Small tables with named rows and columns. After each table, cells are looked up by row and column.

tigedop
|  | deg | ligom | gub | rurezor | nif | sot | tud | lugim |
|---|---|---|---|---|---|---|---|---|
| guvomat | 6.5 | -0.1 | -0.1 | -2.2 | 1.0 | 5.9 | 9.6 | 1.6 |
| vube | 3.8 | -1.6 | -3.5 | -1.0 | 3.1 | 4.7 | 7.4 | 0.7 |
| vipe | 5.5 | -0.9 | -3.2 | -2.5 | 3.4 | 2.2 | 5.9 | -0.9 |
| motizo | -0.3 | -3.3 | 0.8 | 1.6 | 3.7 | 0.4 | 6.6 | -1.6 |
| veza | 1.2 | -1.6 | -0.6 | 0.2 | 3.5 | -2.9 | 4.4 | 0.3 |
| tage | -1.1 | -2.0 | 1.5 | 5.0 | 6.5 | -0.1 | 3.1 | 0.4 |
| kinazum | -0.7 | -6.0 | 0.6 | 5.4 | 1.5 | -0.4 | 0.8 | -2.9 |
| semife | -0.8 | -2.7 | 0.7 | 3.6 | 3.3 | -2.9 | 1.2 | 0.2 |
| vapo | 1.9 | -3.8 | -1.5 | 4.9 | 2.4 | -2.1 | -2.6 | -0.6 |
| mam | -5.2 | -3.6 | 1.2 | 4.6 | 2.9 | -3.7 | -2.2 | 2.7 |
| dab | -4.1 | -2.4 | 1.0 | 3.9 | 3.7 | -4.4 | -4.3 | 0.9 |
| lekek | -3.8 | -4.6 | 2.3 | 2.4 | 3.9 | -2.7 | -7.0 | -0.2 |
| pav | -3.1 | -0.9 | 1.3 | 1.5 | 2.0 | -3.3 | -5.1 | -2.0 |
| gat | 0.6 | -3.1 | 4.3 | 1.1 | 2.5 | -3.0 | -5.1 | -1.3 |

What is the tud of lekek in tigedop? -7.0
What is the ligom of guvomat in tigedop? -0.1
What is the deg of guvomat in tigedop? 6.5
What is the rurezor of kinazum in tigedop? 5.4
What is the rurezor of vapo in tigedop? 4.9
What is the deg of motizo in tigedop? -0.3
What is the nif of lekek in tigedop? 3.9
What is the sot of pav in tigedop? -3.3
What is the tud of kinazum in tigedop? 0.8
What is the lugim of semife in tigedop? 0.2
What is the nif of motizo in tigedop? 3.7
What is the ligom of pav in tigedop? -0.9
What is the tud of vube in tigedop? 7.4
What is the lugim of dab in tigedop? 0.9
What is the sot of motizo in tigedop? 0.4

zis:
	zivuvab	zan	ret	zil	dokes	lesukim	digup	lakoli
garisok	49438	38941	46258	29016	94601	46046	57779	38386
nofel	33516	31575	44049	56046	45781	21188	82655	52632
nutoz	51953	20985	38542	48791	33634	77288	37676	38317
taguri	49052	29118	41767	34093	42797	2938	40369	56533

zil of nutoz is 48791
lesukim of garisok is 46046
dokes of taguri is 42797
dokes of garisok is 94601
zivuvab of nofel is 33516
dokes of nutoz is 33634
lesukim of nofel is 21188
zivuvab of garisok is 49438
digup of taguri is 40369
lesukim of taguri is 2938
zivuvab of taguri is 49052
digup of nofel is 82655
Row with the largest lakoli: taguri

Table zita
fields: mubid, vurisus, tope, loru
zuf: [118, 113, 138, 76]
taroli: [96, 111, 131, 180]
vopebib: [81, 108, 129, 142]
figi: [109, 103, 111, 185]
depup: [76, 100, 115, 60]
bobir: [107, 96, 98, 171]
bal: [105, 105, 123, 47]
repono: [69, 95, 105, 86]
zivav: [134, 99, 105, 84]
dis: [124, 109, 122, 192]
lunum: [107, 98, 109, 34]
nol: [126, 87, 78, 104]
pap: [109, 99, 104, 179]
rez: [121, 118, 143, 200]

nol, mubid: 126
bobir, tope: 98
rez, mubid: 121
vopebib, loru: 142
figi, tope: 111
dis, tope: 122
zivav, vurisus: 99
bal, loru: 47
repono, loru: 86
pap, vurisus: 99
depup, vurisus: 100
taroli, loru: 180
figi, mubid: 109
zuf, mubid: 118
pap, mubid: 109
Which row has the largest mubid? zivav

lam:
,gudup,lok,bam,fose,naf
zazaga,2.6,2.6,4.3,2.3,1.2
gitoni,3.6,1.0,0.7,4.7,2.7
rek,3.8,5.0,3.3,3.5,2.4
sulupe,1.6,3.1,4.1,3.8,4.3
gafan,4.3,1.8,3.2,2.7,2.4
bitul,2.4,9.0,1.5,2.8,2.2
fadise,2.3,1.8,9.2,2.9,1.8
laluba,2.7,3.1,3.1,3.6,3.0
zugem,1.7,2.2,2.7,3.4,5.9

bam of zazaga is 4.3
lok of rek is 5.0
lok of fadise is 1.8
lok of gitoni is 1.0
bam of sulupe is 4.1
lok of laluba is 3.1
gudup of rek is 3.8
naf of gitoni is 2.7
fose of laluba is 3.6
fose of zugem is 3.4
bam of rek is 3.3
fose of fadise is 2.9
fose of sulupe is 3.8
naf of gafan is 2.4
naf of sulupe is 4.3
naf of bitul is 2.2
lok of sulupe is 3.1
naf of fadise is 1.8
gudup of laluba is 2.7
gudup of zazaga is 2.6
Which row has the largest fose? gitoni

Table noza
,duzude,kebi,silam,lunuba,luzuvi,med,pizeku,buz,gisu
sote,40.0,59.1,45.6,21.4,19.8,14.0,56.3,22.5,30.8
nuzirat,46.3,27.3,35.1,61.0,47.9,33.2,90.4,22.8,60.9
lazasep,35.8,42.0,33.0,36.8,55.6,29.6,61.1,44.9,46.3
ruge,39.3,36.9,33.4,35.9,14.8,36.6,52.0,28.3,22.7
lolo,44.8,52.4,55.1,40.8,46.8,12.8,25.2,45.8,41.0

What is the luzuvi of sote in noza? 19.8
What is the gisu of lolo in noza? 41.0
What is the silam of nuzirat in noza? 35.1
What is the pizeku of lolo in noza? 25.2
What is the med of sote in noza? 14.0
What is the pizeku of nuzirat in noza? 90.4
What is the luzuvi of nuzirat in noza? 47.9
What is the med of ruge in noza? 36.6
What is the buz of lolo in noza? 45.8

kisilok:
	letoge	reb	mekug	rizog	dofen	bok	notu	gopiv
tutamag	873	413	824	349	298	619	740	634
givo	399	397	371	616	197	876	501	710
poge	217	256	592	292	805	846	289	404

What is the notu of poge in kisilok?
289
What is the letoge of poge in kisilok?
217
What is the rizog of poge in kisilok?
292
What is the notu of tutamag in kisilok?
740
What is the bok of givo in kisilok?
876
What is the bok of tutamag in kisilok?
619
What is the reb of poge in kisilok?
256
What is the reb of givo in kisilok?
397
What is the mekug of poge in kisilok?
592
What is the dofen of givo in kisilok?
197
What is the bok of poge in kisilok?
846
What is the gopiv of poge in kisilok?
404
What is the reb of tutamag in kisilok?
413
What is the letoge of givo in kisilok?
399
What is the notu of givo in kisilok?
501
What is the dofen of tutamag in kisilok?
298
What is the dofen of poge in kisilok?
805
Row with the largest mekug: tutamag

